[ 0.92  1.63  1.02  1.77  0.61  0.27 -0.23 -0.07 -0.36  3.94 -1.37 -0.07
  1.01  1.06  0.20  0.36] : M
[ 0.33 -0.37  0.28  0.44 -0.43  0.30  0.58 -0.39  1.06  0.92 -0.34 -0.12
  0.45 -0.49 -0.80 -1.46] : G
[ 0.09  2.81  0.23  1.67 -0.95  1.91 -0.63 -0.45 -0.37  1.67 -0.09  0.81
  0.09  0.35 -0.73 -0.42] : N
[ 0.13  0.26 -0.05 -0.56 -0.19  0.30 -1.07 -0.08 -2.59 -0.58  0.40 -0.38
 -1.04  1.15 -0.55  1.08] : N
[ 0.80  0.43  0.83  0.26 -0.76  0.27 -0.50 -0.03 -0.18  0.17  0.80  0.92
 -0.84 -0.49 -1.06 -0.40] : G
[-1.54  1.05 -0.22  2.75  0.34 -0.90  0.39  0.75  1.26  3.25 -1.60 -0.13
  2.35  0.53  1.96 -0.25] : H
[ 0.06  2.10  1.48  1.88  0.50  1.34 -0.61  1.79 -1.55  3.83 -2.03 -1.94
  2.20  1.92 -0.25 -0.77] : P
[-0.28  0.40 -0.03  0.75 -0.89  1.54 -0.42 -1.54 -0.04 -1.07  0.08  0.45
 -0.05  0.10  0.91 -1.11] : N
[-0.03  1.29  0.59  1.16 -0.03  1.80 -0.07  0.47  0.13  0.64  0.33  0.76
 -0.29  1.36  0.45 -1.29] : N
[ 0.34  0.69  0.71  1.17  0.30  0.02  0.42  0.32  0.09  3.19 -0.82 -1.03
  1.10 -0.58 -0.35 -1.01] : G
[ 0.54  1.79 -0.04  1.63 -0.48  1.82 -0.56  0.01 -1.65  1.82  0.09  0.28
 -0.18  0.04 -0.51 -0.85] : N
[-0.47  3.41 -0.33  3.20  1.17  2.72 -0.39  0.05  0.47  2.27 -0.42  1.86
 -0.08  0.47 -0.53 -1.54] : N
[-1.04  0.95 -0.63  1.37 -0.11  0.52  3.18 -0.21  0.25  1.40  0.38 -0.03
 -0.36  0.65  0.67  0.79] : H
[ 0.17 -0.11  0.56  1.46 -0.45  1.19  0.51 -0.09  0.78  2.42  1.43 -0.73
 -0.07 -0.09 -1.64 -0.93] : X
[ 0.16  0.48  0.51  1.69 -1.71  1.93  0.41  0.01  1.17  1.53  0.80  1.42
  0.27  0.43 -0.50 -1.65] : X
[ 2.27  2.05  3.78  2.52  0.27  1.58  2.56 -0.15  2.25  5.48 -2.75  0.08
  2.60 -1.22 -2.25 -6.00] : A
[-0.51  0.72  0.01  2.44  0.03  0.41  0.98  1.21 -0.29  4.24 -1.77 -1.58
  2.36  0.73 -0.02  1.10] : H
[ 0.79  0.21  0.48  0.24 -1.45  0.45 -0.25  0.44 -0.01  0.90 -0.74 -0.48
  1.09  0.85 -0.37 -1.49] : P
[ 0.45  0.87  0.26  0.45  0.64  0.02 -0.11  0.40 -0.75  4.38 -0.94 -0.45
  1.90  0.10 -0.70 -0.12] : G
[-0.32  2.79  0.99  2.43 -0.06  2.49 -0.37  0.82 -1.40  2.77 -0.10 -0.64
  2.92  1.02 -1.02 -0.80] : P
[ 0.51 -0.44 -0.82  0.13 -0.05  0.41 -0.78  0.74 -1.07  0.59 -0.43 -2.21
  0.23  0.71 -0.12  1.21] : H
[ 0.07  0.79  0.18  0.34 -0.06  0.52 -0.97  0.46 -2.19  0.96  0.13 -0.12
 -0.34  0.94 -0.97  1.05] : P
[-0.11  2.86  0.60  3.37  0.39  2.62  0.14  0.60  0.88  6.00 -1.79  0.05
  3.34  1.41 -0.18 -1.47] : N
[ 0.83  3.14  0.60  1.56 -0.37  1.62 -1.52  0.32 -2.07  2.16  1.49 -0.66
 -0.76  0.67 -1.84  0.09] : D
[ 0.36  1.07 -0.54  0.74  0.01  0.26 -0.69  0.32 -2.17  0.87 -1.37 -0.75
  0.50  1.02 -0.48  1.42] : H
[ 0.54  5.27  0.70  4.30 -0.46  3.79 -0.73 -0.98  1.00  1.74  1.49  3.05
 -0.94 -0.59 -1.49 -3.71] : G
[-0.54  0.45 -0.02  1.46  0.33  0.23 -0.34 -0.81  1.03  1.57  0.18  0.76
  0.22 -0.25  0.32 -0.23] : M
[ 1.05  4.19  1.26  3.42 -0.67  2.40 -0.08  0.01  0.29  5.04  0.39 -0.75
  0.54  0.20 -1.69 -2.85] : G
[ 0.01 -0.11  1.15  1.42 -0.58  1.10  0.31  0.70  0.03  3.87 -1.87 -0.44
  2.12  1.11  0.01 -1.07] : G

[ 4.77 -1.13  0.39  1.16  0.36  0.70  0.21  0.27 -4.24 -0.95  0.01 -2.34
 -1.92  1.31 -1.04 -0.33] : bf
[ 4.07 -2.79 -0.59  0.59 -0.59  3.29 -1.05  0.08 -2.62  0.17 -1.72 -5.78
 -3.03  0.46 -1.42 -1.49] : bh
[ 4.01 -0.65 -1.47  0.41 -1.81  0.24  2.14  1.75 -2.28  0.04  0.57 -3.80
 -0.46  0.84  0.07 -0.34] : bh
[ 2.24 -0.52  0.28  0.56 -0.78  0.55  0.83 -0.38  0.20 -0.47 -0.99 -3.08
  0.32  1.41  0.94 -1.24] : bh
[ 4.25 -2.05  1.20 -0.14  2.03  1.44 -2.75  2.14 -3.15 -1.51 -0.67 -4.26
 -2.83  0.97 -0.49 -0.73] : bf
